Here is a tiny trained network, its code and every weight. The questions are about switching its units off for an input and a target symbol, where a switched-off unit gives its printed mean instead of its output.

import numpy as np


def w(rows, s, z=0):
    codes = np.array(rows[::2]) - 128.0
    scale = np.full(codes.shape[1], s)
    scale[-1] = z or s
    return codes * scale


def norm(h):
    return h / np.sqrt((h * h).mean(-1, keepdims=True) + 1e-5)


def f(y):
    return np.maximum(y, 0)


def softmax(a):
    e = np.exp(a - a.max(-1, keepdims=True))
    return e / e.sum(-1, keepdims=True)


def log_softmax(a):
    a = a - a.max(-1, keepdims=True)
    return a - np.log(np.exp(a).sum(-1, keepdims=True))


def net(x, mask):
    ids = ['αβγεζηθλμξστψω'.index(c) for c in x.split()]
    T = len(ids)
    res = E[ids] + P[:T]
    u = 0
    for l in range(2):
        r = norm(res)
        for j in range(2):
            rows = slice(4 * j, 4 * j + 4)
            q, k, v = (r @ M[l][rows].T for M in (Q, K, V))
            z = softmax(np.where(np.tri(T) > 0, q @ k.T / 4**0.5, -1e9)) @ v
            o = O[l][rows]
            res = res + np.where(mask[u + j], z, o[:, -1]) @ o[:, :-1]
        u += 2
        y = f(norm(res) @ A[l][:, :-1].T + A[l][:, -1])
        res = res + np.where(mask[u : u + 4], y, B[l][:, -1]) @ B[l][:, :-1]
        u += 4
    return log_softmax(norm(res)[-1] @ U[:, :-1].T + U[:, -1])


Q, K, V, O, A, B = {}, {}, {}, {}, {}, {}
E = w([
[141,146,50,138,125,102,187,116],'α',
[100,164,100,162,200,65,113,128],'β',
[37,106,109,65,105,94,88,53],'γ',
[123,161,134,113,25,178,118,161],'ε',
[164,112,98,192,112,172,173,172],'ζ',
[150,134,141,83,47,174,81,185],'η',
[120,196,72,155,127,196,127,114],'θ',
[163,135,124,88,46,174,77,150],'λ',
[57,118,129,15,23,64,192,147],'μ',
[40,155,205,125,54,150,199,44],'ξ',
[30,108,143,111,113,142,138,97],'σ',
[225,129,125,157,137,65,9,109],'τ',
[156,169,135,102,3,148,182,184],'ψ',
[147,65,147,174,63,106,66,96],'ω',
],0.019)
P = w([
[99,246,109,182,121,99,101,149],'0',
[64,204,106,157,134,90,112,169],'1',
[65,175,107,142,142,92,115,169],'2',
[77,154,111,130,147,101,120,167],'3',
[88,136,120,124,151,110,125,164],'4',
[96,120,123,120,152,117,128,162],'5',
[107,108,128,116,152,124,134,159],'6',
[117,100,135,113,152,133,139,158],'7',
[127,87,143,111,150,140,144,157],'8',
[131,78,148,105,152,146,142,159],'9',
[139,69,159,99,155,150,145,161],'10',
],0.011)
Q[0] = w([
[172,163,162,2,40,132,98,246],'0.h1',
[97,162,124,78,178,93,124,168],'0.h1',
[251,208,93,172,126,108,83,142],'0.h1',
[80,77,117,64,180,99,122,203],'0.h1',
[139,99,145,175,123,116,67,168],'0.h2',
[49,149,147,2,78,170,125,138],'0.h2',
[49,69,117,31,82,112,143,82],'0.h2',
[84,149,127,103,214,110,109,32],'0.h2',
],0.008)
K[0] = w([
[198,118,190,69,135,148,119,120],'0.h1',
[90,161,149,79,157,144,157,164],'0.h1',
[172,184,134,52,184,77,100,109],'0.h1',
[119,116,125,173,199,146,136,186],'0.h1',
[126,47,139,143,139,175,60,127],'0.h2',
[91,156,181,31,110,202,173,114],'0.h2',
[75,92,139,2,98,80,179,108],'0.h2',
[60,178,151,48,172,109,106,112],'0.h2',
],0.0097)
V[0] = w([
[76,154,86,175,2,51,90,94],'0.h1',
[99,158,157,86,177,127,142,141],'0.h1',
[64,104,126,183,146,144,153,112],'0.h1',
[149,104,149,162,143,48,113,104],'0.h1',
[26,173,188,153,115,191,39,127],'0.h2',
[95,159,122,102,136,62,160,217],'0.h2',
[130,68,208,172,186,105,108,154],'0.h2',
[164,75,207,126,15,94,152,173],'0.h2',
],0.0059)
O[0] = w([
[248,173,167,25,251,61,122,150,254],'0.h1',
[243,243,146,173,83,40,176,151,83],'0.h1',
[83,147,199,74,119,145,190,158,127],'0.h1',
[145,46,60,42,148,132,19,176,146],'0.h1',
[6,170,88,216,159,208,204,69,167],'0.h2',
[239,124,136,52,5,67,111,136,132],'0.h2',
[120,244,124,223,203,106,128,84,119],'0.h2',
[18,254,232,121,97,68,176,205,177],'0.h2',
],0.0052,0.0087)
A[0] = w([
[196,168,128,145,76,164,21,150,117],'0.n1',
[76,169,124,160,94,179,66,158,2],'0.n2',
[165,111,163,232,1,9,81,115,119],'0.n3',
[113,180,179,166,165,152,147,50,79],'0.n4',
],0.007,0.006)
B[0] = w([
[58,156,137,142,93,115,200,131,238],'0.n1',
[6,129,101,44,101,152,139,194,150],'0.n2',
[114,140,138,160,169,116,139,185,253],'0.n3',
[161,124,124,177,106,147,154,140,152],'0.n4',
],0.014,0.003)
Q[1] = w([
[104,203,95,115,148,63,94,131],'1.h1',
[70,191,163,130,70,206,53,191],'1.h1',
[72,154,165,36,108,83,182,213],'1.h1',
[128,163,129,157,255,80,169,179],'1.h1',
[152,91,146,196,150,96,100,51],'1.h2',
[114,56,200,108,103,133,81,140],'1.h2',
[122,202,128,194,113,151,58,47],'1.h2',
[192,113,129,78,118,110,76,112],'1.h2',
],0.0095)
K[1] = w([
[94,108,171,108,117,102,51,53],'1.h1',
[99,81,181,183,90,172,119,171],'1.h1',
[137,12,221,137,117,95,177,136],'1.h1',
[150,153,104,182,156,54,125,140],'1.h1',
[149,141,130,168,147,37,76,160],'1.h2',
[134,68,200,126,129,150,92,106],'1.h2',
[94,198,123,186,138,122,80,114],'1.h2',
[146,121,148,98,112,92,102,27],'1.h2',
],0.011)
V[1] = w([
[114,61,128,110,176,201,114,222],'1.h1',
[142,109,134,183,200,209,174,132],'1.h1',
[124,60,103,27,165,111,206,114],'1.h1',
[132,230,61,109,133,249,196,161],'1.h1',
[171,94,122,142,63,119,194,183],'1.h2',
[142,105,135,97,48,164,153,60],'1.h2',
[109,66,39,199,104,83,69,140],'1.h2',
[62,198,2,130,110,157,214,95],'1.h2',
],0.0077)
O[1] = w([
[210,57,2,109,146,130,168,91,142],'1.h1',
[144,162,101,100,148,17,49,131,92],'1.h1',
[108,154,220,201,152,124,36,133,75],'1.h1',
[216,5,189,122,192,226,74,106,80],'1.h1',
[55,121,77,129,113,168,135,56,139],'1.h2',
[95,241,75,94,156,53,135,149,2],'1.h2',
[167,85,132,178,161,181,63,79,128],'1.h2',
[13,167,171,72,155,113,183,219,178],'1.h2',
],0.0063)
A[1] = w([
[31,249,79,210,170,148,227,219,77],'1.n1',
[87,60,190,174,109,151,104,183,1],'1.n2',
[76,136,80,193,200,89,231,255,139],'1.n3',
[142,62,143,198,131,128,62,173,96],'1.n4',
],0.0089,0.0066)
B[1] = w([
[251,46,93,170,129,86,48,34,225],'1.n1',
[116,237,116,218,178,67,96,136,142],'1.n2',
[92,189,123,164,189,134,141,146,254],'1.n3',
[131,95,127,21,119,177,172,134,177],'1.n4',
],0.012,0.015)
U = w([
[94,181,95,96,201,190,191,193,122],'α',
[128,132,137,126,121,134,141,123,3],'β',
[77,132,173,57,142,83,13,106,94],'γ',
[201,41,129,57,123,161,139,161,162],'ε',
[12,92,128,151,95,194,163,46,167],'ζ',
[79,114,94,105,88,167,79,166,183],'η',
[181,229,139,90,85,215,141,82,162],'θ',
[61,91,154,110,157,103,171,39,30],'λ',
[87,167,96,89,50,3,194,95,219],'μ',
[133,131,201,182,81,109,189,69,143],'ξ',
[184,141,96,200,186,126,84,86,107],'σ',
[122,106,113,208,69,188,98,182,89],'τ',
[190,142,175,178,47,114,184,200,166],'ψ',
[112,140,139,121,106,132,82,161,166],'ω',
],0.013,0.0038)

Each question gives the input, a string of symbols that net reads in full, and the target symbol t.
The units are the heads (4 rows each of Q, K, V and O) and the neurons (one row each of A and B). Each row of codes is followed by its name. A weight is (code - 128) times the scale printed after its matrix; where a second scale follows, it is the last column's (O, A, B and U).
mask holds one flag per unit, layer by layer, with each layer's heads first. A switched-off unit (its flag False) gives its mean, the last column of its rows in O or B, instead of its output. The means were averaged over made-up inputs and are rounded, as every weight is.
A unit's drop is (log p(t) with every unit on - log p(t) with that unit switched off) / (log p(t) with every unit on - log p(t) with every unit switched off).
unit that matters most: the unit with the biggest drop
top k neurons: the k neurons with the biggest drops, biggest first
k most important neurons of layer l: the k neurons of layer l with the biggest drops, biggest first
which heads matter: for each layer, one digit per head in row order, 1 if its drop is at least 0.15 and else 0, layers parted by /
input ω β ε η θ ω, target α: top 3 neurons : [0.n1, 1.n1, 0.n3]
input ε η ψ ζ ε, target ψ: top 2 neurons : [1.n4, 1.n1]
input γ ω λ β η ω ω β ψ η, target ψ: unit that matters most : 0.h2
input γ α ω τ ω ζ τ ε, target η: which heads matter : 11 / 10
input ζ ω γ, target ζ: which heads matter : 11 / 00
input θ ω ψ ω ω ζ μ ω ζ, target α: 2 most important neurons of layer 0 : [0.n3, 0.n1]
input ε β ω ε, target μ: which heads matter : 00 / 01
input γ ζ ω α, target σ: which heads matter : 00 / 10
input ω α γ α ζ ξ ε, target γ: which heads matter : 00 / 11
input α α σ λ α ω ω ω λ, target μ: which heads matter : 00 / 00
input α τ ζ γ ω ζ α, target α: which heads matter : 11 / 11
input ζ α θ β θ ψ ω ψ ω ω, target ε: top 3 neurons : [0.n1, 1.n3, 1.n4]
input α λ α ψ λ, target ψ: which heads matter : 11 / 10
input ω ζ ω τ α α τ γ, target ζ: unit that matters most : 1.n1
input ξ θ ε, target γ: 2 most important neurons of layer 1 : [1.n1, 1.n4]
input τ ζ λ ω ω α μ μ ω μ α, target α: top 3 neurons : [1.n1, 0.n1, 1.n2]
input α ω ζ η, target μ: which heads matter : 00 / 01
input ψ α ε ζ ζ β ε, target ε: which heads matter : 00 / 11
input α ζ θ ω τ θ ω β ζ λ ω, target ε: top 4 neurons : [1.n4, 1.n3, 0.n1, 1.n1]
input μ ε ω λ, target μ: unit that matters most : 1.h2
input γ ω λ ω ζ ω α β α α σ, target ζ: top 4 neurons : [1.n1, 1.n3, 0.n3, 0.n1]
input λ ω α τ η, target η: 3 most important neurons of layer 1 : [1.n1, 1.n4, 1.n2]
input ω ω μ ω α η ω η ω ζ, target σ: top 2 neurons : [1.n1, 1.n3]
input ω ω ω ω α ξ, target ξ: 2 most important neurons of layer 0 : [0.n4, 0.n3]
input ξ α ζ α τ ω γ λ ξ λ, target γ: which heads matter : 01 / 11
input ε α ω θ τ τ α η, target η: 3 most important neurons of layer 1 : [1.n1, 1.n3, 1.n4]
input λ ω η σ ψ ω β μ γ, target μ: top 2 neurons : [1.n1, 1.n3]
input ω ω ω η α η ω ψ, target μ: unit that matters most : 1.h2
input ω ζ α τ ε, target η: which heads matter : 01 / 11
